Below is a small trained network, with its code and all its weights. Each question gives an input and a target symbol and asks what happens when units are switched off, that is, made to give their printed mean instead of their output.

import numpy as np


def w(rows, s, z=0):
    codes = np.array(rows[::2]) - 128.0
    scale = np.full(codes.shape[1], s)
    scale[-1] = z or s
    return codes * scale


def softmax(a):
    e = np.exp(a - a.max(-1, keepdims=True))
    return e / e.sum(-1, keepdims=True)


def log_softmax(a):
    a = a - a.max(-1, keepdims=True)
    return a - np.log(np.exp(a).sum(-1, keepdims=True))


def net(x, mask):
    ids = ['ΨΩβγζηλφ'.index(c) for c in x.split()]
    T = len(ids)
    res = E[ids] + P[:T]
    u = 0
    for l in range(3):
        r = res
        for j in range(3):
            rows = slice(3 * j, 3 * j + 3)
            q, k, v = (r @ M[l][rows].T for M in (Q, K, V))
            z = softmax(np.where(np.tri(T) > 0, q @ k.T / 3**0.5, -1e9)) @ v
            o = O[l][rows]
            res = res + np.where(mask[u + j], z, o[:, -1]) @ o[:, :-1]
        u += 3
    return log_softmax(res[-1] @ U[:, :-1].T + U[:, -1])


Q, K, V, O = {}, {}, {}, {}
E = w([
[159,87,169,140,138,202,144],'Ψ',
[221,40,166,166,182,176,210],'Ω',
[163,134,156,187,106,105,175],'β',
[134,39,62,98,55,139,86],'γ',
[165,76,191,89,143,239,111],'ζ',
[174,236,87,113,190,110,95],'η',
[169,119,165,173,115,157,167],'λ',
[92,41,247,42,89,61,124],'φ',
],0.012)
P = w([
[1,83,177,232,154,112,115],'0',
[132,162,170,144,72,204,238],'1',
[68,70,141,226,182,103,63],'2',
[179,174,155,128,57,193,204],'3',
[101,73,114,178,186,112,38],'4',
[191,184,142,109,49,171,171],'5',
[117,75,89,123,200,117,15],'6',
[192,168,126,99,63,170,192],'7',
[104,83,44,123,204,126,40],'8',
],0.0089)
Q[0] = w([
[184,126,78,189,41,252,65],'0.h1',
[137,53,91,153,35,84,184],'0.h1',
[233,237,123,113,61,222,180],'0.h1',
[184,75,182,184,106,82,193],'0.h2',
[53,118,163,52,126,145,78],'0.h2',
[232,86,170,122,143,254,86],'0.h2',
[47,139,41,177,236,128,16],'0.h3',
[176,103,141,138,72,166,147],'0.h3',
[188,156,50,181,179,153,125],'0.h3',
],0.0081)
K[0] = w([
[215,109,46,195,93,171,66],'0.h1',
[107,36,88,56,53,155,127],'0.h1',
[178,172,6,32,176,97,43],'0.h1',
[201,54,114,161,125,117,189],'0.h2',
[125,164,49,110,122,217,105],'0.h2',
[120,25,182,2,122,233,137],'0.h2',
[121,156,252,177,189,104,166],'0.h3',
[173,124,68,145,99,175,127],'0.h3',
[172,167,133,148,223,94,153],'0.h3',
],0.0085)
V[0] = w([
[49,28,92,92,116,107,206],'0.h1',
[179,91,234,224,113,157,114],'0.h1',
[174,215,129,175,254,163,83],'0.h1',
[183,228,107,152,181,99,208],'0.h2',
[128,71,57,112,138,137,155],'0.h2',
[84,202,46,124,88,95,171],'0.h2',
[93,152,233,118,174,123,166],'0.h3',
[178,157,145,166,116,180,185],'0.h3',
[115,167,197,209,145,180,180],'0.h3',
],0.0065)
O[0] = w([
[153,207,188,160,89,212,37,97],'0.h1',
[1,166,141,179,85,78,63,244],'0.h1',
[151,171,137,158,178,29,213,176],'0.h1',
[187,113,175,88,149,239,81,93],'0.h2',
[100,144,170,140,117,116,147,118],'0.h2',
[224,111,156,121,182,116,58,1],'0.h2',
[219,184,116,166,210,59,137,172],'0.h3',
[165,170,175,157,71,96,134,191],'0.h3',
[155,93,180,161,171,46,177,229],'0.h3',
],0.0059,0.0047)
Q[1] = w([
[65,123,2,90,129,97,107],'1.h1',
[131,198,172,94,16,245,181],'1.h1',
[140,166,48,126,23,194,247],'1.h1',
[147,127,237,165,206,36,199],'1.h2',
[147,203,139,117,37,159,167],'1.h2',
[95,154,210,27,41,148,111],'1.h2',
[94,248,154,121,141,140,255],'1.h3',
[47,182,163,104,74,225,64],'1.h3',
[37,241,130,121,81,131,60],'1.h3',
],0.007)
K[1] = w([
[136,145,52,165,125,151,203],'1.h1',
[145,81,129,21,98,79,82],'1.h1',
[158,97,78,49,107,96,69],'1.h1',
[122,122,175,167,166,2,112],'1.h2',
[86,33,119,105,105,141,92],'1.h2',
[54,118,237,88,112,136,111],'1.h2',
[72,199,150,146,117,20,162],'1.h3',
[37,103,143,184,177,115,102],'1.h3',
[36,176,41,131,227,79,43],'1.h3',
],0.0092)
V[1] = w([
[149,121,28,254,142,194,157],'1.h1',
[112,177,113,196,112,165,122],'1.h1',
[144,196,66,131,185,140,162],'1.h1',
[165,138,61,208,65,132,166],'1.h2',
[96,113,141,38,74,216,140],'1.h2',
[105,172,175,214,148,118,107],'1.h2',
[228,146,147,107,104,225,124],'1.h3',
[214,126,102,76,47,104,157],'1.h3',
[148,106,194,87,75,174,241],'1.h3',
],0.0063)
O[1] = w([
[84,209,59,142,146,254,133,160],'1.h1',
[77,176,105,71,224,172,162,174],'1.h1',
[90,144,148,116,155,147,64,79],'1.h1',
[81,130,152,108,135,202,127,160],'1.h2',
[235,167,153,172,134,145,127,1],'1.h2',
[71,104,141,112,78,101,182,234],'1.h2',
[75,195,168,130,208,94,94,47],'1.h3',
[106,143,187,53,165,139,103,95],'1.h3',
[176,175,206,134,160,177,85,183],'1.h3',
],0.007,0.0064)
Q[2] = w([
[177,191,197,60,90,161,229],'2.h1',
[181,246,89,32,165,156,184],'2.h1',
[47,92,47,167,185,81,74],'2.h1',
[102,116,35,150,66,89,99],'2.h2',
[95,162,111,132,46,104,149],'2.h2',
[195,113,166,148,177,216,184],'2.h2',
[66,179,133,105,116,44,196],'2.h3',
[137,224,62,116,112,202,220],'2.h3',
[192,124,159,2,124,120,79],'2.h3',
],0.0077)
K[2] = w([
[137,160,84,6,107,80,86],'2.h1',
[156,210,2,79,157,88,132],'2.h1',
[70,120,188,190,169,150,202],'2.h1',
[104,111,110,229,56,138,219],'2.h2',
[105,69,136,90,75,88,211],'2.h2',
[68,155,65,51,213,112,20],'2.h2',
[157,113,87,57,130,66,174],'2.h3',
[126,206,42,72,82,176,157],'2.h3',
[120,68,140,135,60,110,100],'2.h3',
],0.0086)
V[2] = w([
[113,50,240,172,46,179,192],'2.h1',
[183,218,131,187,158,63,186],'2.h1',
[170,12,185,123,141,144,46],'2.h1',
[87,185,118,185,160,64,100],'2.h2',
[110,109,216,121,14,120,214],'2.h2',
[97,66,100,136,210,99,79],'2.h2',
[96,28,97,25,65,67,113],'2.h3',
[161,78,58,116,254,201,108],'2.h3',
[103,112,194,107,42,167,197],'2.h3',
],0.0044)
O[2] = w([
[173,56,159,182,153,109,96,245],'2.h1',
[84,201,193,108,100,129,151,137],'2.h1',
[162,62,84,119,144,82,127,56],'2.h1',
[109,188,113,164,129,113,121,142],'2.h2',
[156,102,206,121,164,150,136,254],'2.h2',
[147,162,3,89,108,84,182,110],'2.h2',
[117,146,133,125,38,165,102,153],'2.h3',
[109,72,132,74,147,95,197,56],'2.h3',
[184,130,118,180,128,170,74,210],'2.h3',
],0.0071,0.0075)
U = w([
[2,6,111,138,100,82,165,198],'Ψ',
[147,114,187,139,212,121,69,150],'Ω',
[131,182,141,159,133,112,55,123],'β',
[189,153,69,136,136,159,110,183],'γ',
[105,102,153,104,83,124,152,32],'ζ',
[117,154,197,33,53,113,208,176],'η',
[113,152,165,148,84,108,129,1],'λ',
[207,92,178,109,110,9,162,114],'φ',
],0.0051,0.005)

Each question gives the input, a string of symbols that net reads in full, and the target symbol t.
The units are the heads (3 rows each of Q, K, V and O). Each row of codes is followed by its name. A weight is (code - 128) times the scale printed after its matrix; where a second scale follows, it is the last column's (O and U).
mask holds one flag per head, layer by layer. A switched-off head (its flag False) gives its mean, the last column of its rows in O, instead of its output. The means were averaged over made-up inputs and are rounded, as every weight is.
A unit's drop is (log p(t) with every unit on - log p(t) with that unit switched off) / (log p(t) with every unit on - log p(t) with every unit switched off).
The circuit of an input: a set's keep is (log p(t) with only the set's units on - log p(t) with every unit switched off) / (log p(t) with every unit on - log p(t) with every unit switched off). Starting from all 9 units, units are removed one at a time, each time the one whose removal leaves the highest keep (on an exact tie, the one counted first), for as long as the keep stays at least 0.8.
circuit, biggest first: the units of the circuit, biggest drop first
unit that matters most: the unit with the biggest drop
which heads matter: for each layer, one digit per head in row order, 1 if its drop is at least 0.15 and else 0, layers parted by /
drop of u: that unit's drop, to one decimal
input γ Ω λ Ω Ω φ γ ζ, target γ: unit that matters most => 1.h2
input λ Ω β η Ψ λ, target η: which heads matter => 100 / 000 / 100
input Ψ φ η, target Ψ: circuit, biggest first => 1.h3, 1.h2
input ζ η β Ψ, target η: circuit, biggest first => 2.h1, 0.h1
input φ φ γ λ, target γ: circuit, biggest first => 0.h3, 1.h2, 0.h1, 2.h1
input λ λ β λ Ψ η ζ, target Ψ: which heads matter => 110 / 001 / 000
input η β η λ η λ φ β, target φ: which heads matter => 000 / 100 / 000
input η Ω Ω β ζ λ β γ, target γ: circuit, biggest first => 1.h2, 0.h1, 0.h3
input λ β η γ λ λ γ Ψ, target γ: which heads matter => 101 / 010 / 000
input λ γ λ λ, target γ: circuit, biggest first => 0.h1, 1.h2, 0.h3, 1.h3
input Ω η γ ζ, target γ: circuit, biggest first => 0.h3, 1.h2, 1.h3, 0.h1
input φ λ Ω Ψ, target φ: which heads matter => 000 / 100 / 100
input λ φ γ ζ λ Ψ φ, target Ω: which heads matter => 000 / 110 / 110
input φ λ η γ, target γ: circuit, biggest first => 1.h2, 0.h3, 0.h1
input λ γ η Ψ ζ φ, target φ: which heads matter => 000 / 110 / 100
input γ Ψ φ λ, target φ: circuit, biggest first => 1.h1
input Ω Ω λ λ η β, target η: which heads matter => 100 / 001 / 100
input ζ Ω ζ Ω Ω λ η, target Ψ: circuit, biggest first => 1.h3, 0.h1
input λ φ Ω ζ, target φ: circuit, biggest first => 1.h1, 2.h1
input β η Ω Ω, target η: circuit, biggest first => 0.h1, 2.h1
input ζ λ ζ Ω Ψ Ω, target Ω: circuit, biggest first => 1.h3
input η η φ ζ, target φ: which heads matter => 010 / 100 / 000
input Ω γ Ψ η η Ω γ, target Ω: drop of 2.h1 => 0.1
input Ψ λ β Ω, target Ω: drop of 2.h1 => 0.1
input η η ζ η ζ φ, target φ: drop of 1.h1 => 0.7
input λ φ η Ω φ, target Ω: drop of 0.h3 => -0.1
input Ψ η Ω Ω ζ Ψ η β, target η: unit that matters most => 2.h1
